Here is a tiny trained network, its code and every weight. The questions are about switching its units off for an input and a class, where a switched-off unit gives its printed mean instead of its output.

import numpy as np


def w(rows, s, z=0):
    codes = np.array(rows[::2]) - 128.0
    scale = np.full(codes.shape[1], s)
    scale[-1] = z or s
    return codes * scale


def f(y):
    return y / 2 * (1 + np.tanh(0.7978845608 * (y + 0.044715 * y**3)))


def log_softmax(a):
    a = a - a.max(-1, keepdims=True)
    return a - np.log(np.exp(a).sum(-1, keepdims=True))


def net(x, mask):
    res = np.array(x, float).reshape(1, 6) / 4 @ E
    y = f(res @ A[0][:, :-1].T + A[0][:, -1])
    res = res + np.where(mask, y, B[0][:, -1]) @ B[0][:, :-1]
    return log_softmax(res[-1] @ U[:, :-1].T + U[:, -1])


A, B = {}, {}
E = w([
[141,127,122,138,129,109,141,116,116,141,115,132],'x0',
[137,147,128,173,139,134,151,123,100,88,117,141],'x1',
[73,161,130,73,152,106,19,29,147,85,14,211],'x2',
[121,125,131,112,130,117,123,126,138,156,135,122],'x3',
[184,240,147,80,66,16,148,173,180,38,143,74],'x4',
[24,120,3,149,94,90,142,116,204,108,169,168],'x5',
],0.015)
A[0] = w([
[179,140,231,90,108,142,136,141,78,137,115,99,237],'neuron 1',
[17,92,2,172,96,83,160,129,168,100,143,149,195],'neuron 2',
[155,118,113,188,36,97,202,191,188,128,157,53,178],'neuron 3',
[150,57,107,147,162,170,208,164,119,162,178,93,207],'neuron 4',
[108,76,155,148,182,190,98,112,80,177,102,140,204],'neuron 5',
[173,55,160,134,172,224,152,81,110,169,138,99,254],'neuron 6',
[163,162,181,88,125,121,64,78,126,107,104,106,178],'neuron 7',
[62,193,55,103,79,57,151,104,201,81,112,163,81],'neuron 8',
[193,110,157,144,116,171,170,160,104,149,155,78,205],'neuron 9',
],0.011,0.0086)
B[0] = w([
[169,113,180,121,106,52,68,166,207,103,67,112,218],'neuron 1',
[102,125,116,134,103,177,121,87,128,188,202,127,255],'neuron 2',
[174,169,195,100,142,165,172,212,148,143,191,157,238],'neuron 3',
[77,107,58,158,89,151,188,110,142,90,141,34,236],'neuron 4',
[96,9,122,132,138,146,131,95,120,78,91,142,224],'neuron 5',
[74,32,108,107,127,129,191,139,116,104,87,134,234],'neuron 6',
[114,129,122,92,190,90,109,132,68,97,66,145,196],'neuron 7',
[115,102,142,74,104,128,161,84,178,60,131,104,229],'neuron 8',
[149,135,183,162,94,124,151,119,145,153,121,53,217],'neuron 9',
],0.013,0.028)
U = w([
[130,104,112,100,61,105,199,101,161,64,143,83,252],'0',
[218,166,183,150,96,84,115,211,165,158,136,90,126],'1',
[124,74,126,127,192,146,115,150,61,134,76,217,151],'2',
[198,203,129,98,157,31,69,142,110,85,107,155,71],'3',
[88,120,35,164,102,194,180,158,81,197,202,102,77],'4',
[197,197,150,105,132,152,179,180,154,176,245,176,46],'5',
[104,92,97,146,117,197,59,29,128,175,145,253,69],'6',
],0.011,0.0027)

Each question gives the input, the list of numbers given to net, and the class t.
The units are the neurons (one row each of A and B). Each row of codes is followed by its name. A weight is (code - 128) times the scale printed after its matrix; where a second scale follows, it is the last column's (A, B and U).
mask holds one flag per neuron, in row order. A switched-off neuron (its flag False) gives its mean, the last column of its row in B, instead of its output. The means were averaged over made-up inputs and are rounded, as every weight is.
A unit's drop is (log p(t) with every unit on - log p(t) with that unit switched off) / (log p(t) with every unit on - log p(t) with every unit switched off).
The circuit of an input: a set's keep is (log p(t) with only the set's units on - log p(t) with every unit switched off) / (log p(t) with every unit on - log p(t) with every unit switched off). Starting from all 9 units, units are removed one at a time, each time the one whose removal leaves the highest keep (on an exact tie, the one counted first), for as long as the keep stays at least 0.8.
circuit, biggest first: the units of the circuit, biggest drop first
unit that matters most: the unit with the biggest drop
k most important neurons: the k neurons with the biggest drops, biggest first
drop when u is switched off: that unit's drop, to one decimal
input [-4,4,-4,-8,8,4], class 5: circuit, biggest first => neuron 3
input [5,2,1,1,0,7], class 6: circuit, biggest first => neuron 2; neuron 4
input [3,8,3,7,-8,0], class 2: 2 most important neurons => neuron 6; neuron 2
input [6,0,-2,8,1,2], class 5: 2 most important neurons => neuron 6; neuron 5
input [-4,3,-6,0,3,0], class 1: 2 most important neurons => neuron 2; neuron 9
input [7,-6,1,-8,-8,5], class 6: 2 most important neurons => neuron 5; neuron 3
input [-3,1,-3,3,-6,1], class 4: 2 most important neurons => neuron 1; neuron 8
input [-5,-4,-8,-1,-3,1], class 4: 2 most important neurons => neuron 8; neuron 1
input [-8,-4,1,-3,-1,7], class 6: 2 most important neurons => neuron 2; neuron 4
input [-6,5,1,-5,-7,4], class 6: 3 most important neurons => neuron 5; neuron 3; neuron 9
input [-5,-3,0,6,5,3], class 5: drop when neuron 4 is switched off => 0.2
input [6,-2,-6,1,8,4], class 5: drop when neuron 3 is switched off => 0.5
input [-2,6,-5,-8,7,6], class 5: drop when neuron 3 is switched off => 0.4
input [-8,-4,-1,-8,7,6], class 5: unit that matters most => neuron 3
input [6,-6,7,7,-1,8], class 6: 2 most important neurons => neuron 2; neuron 4
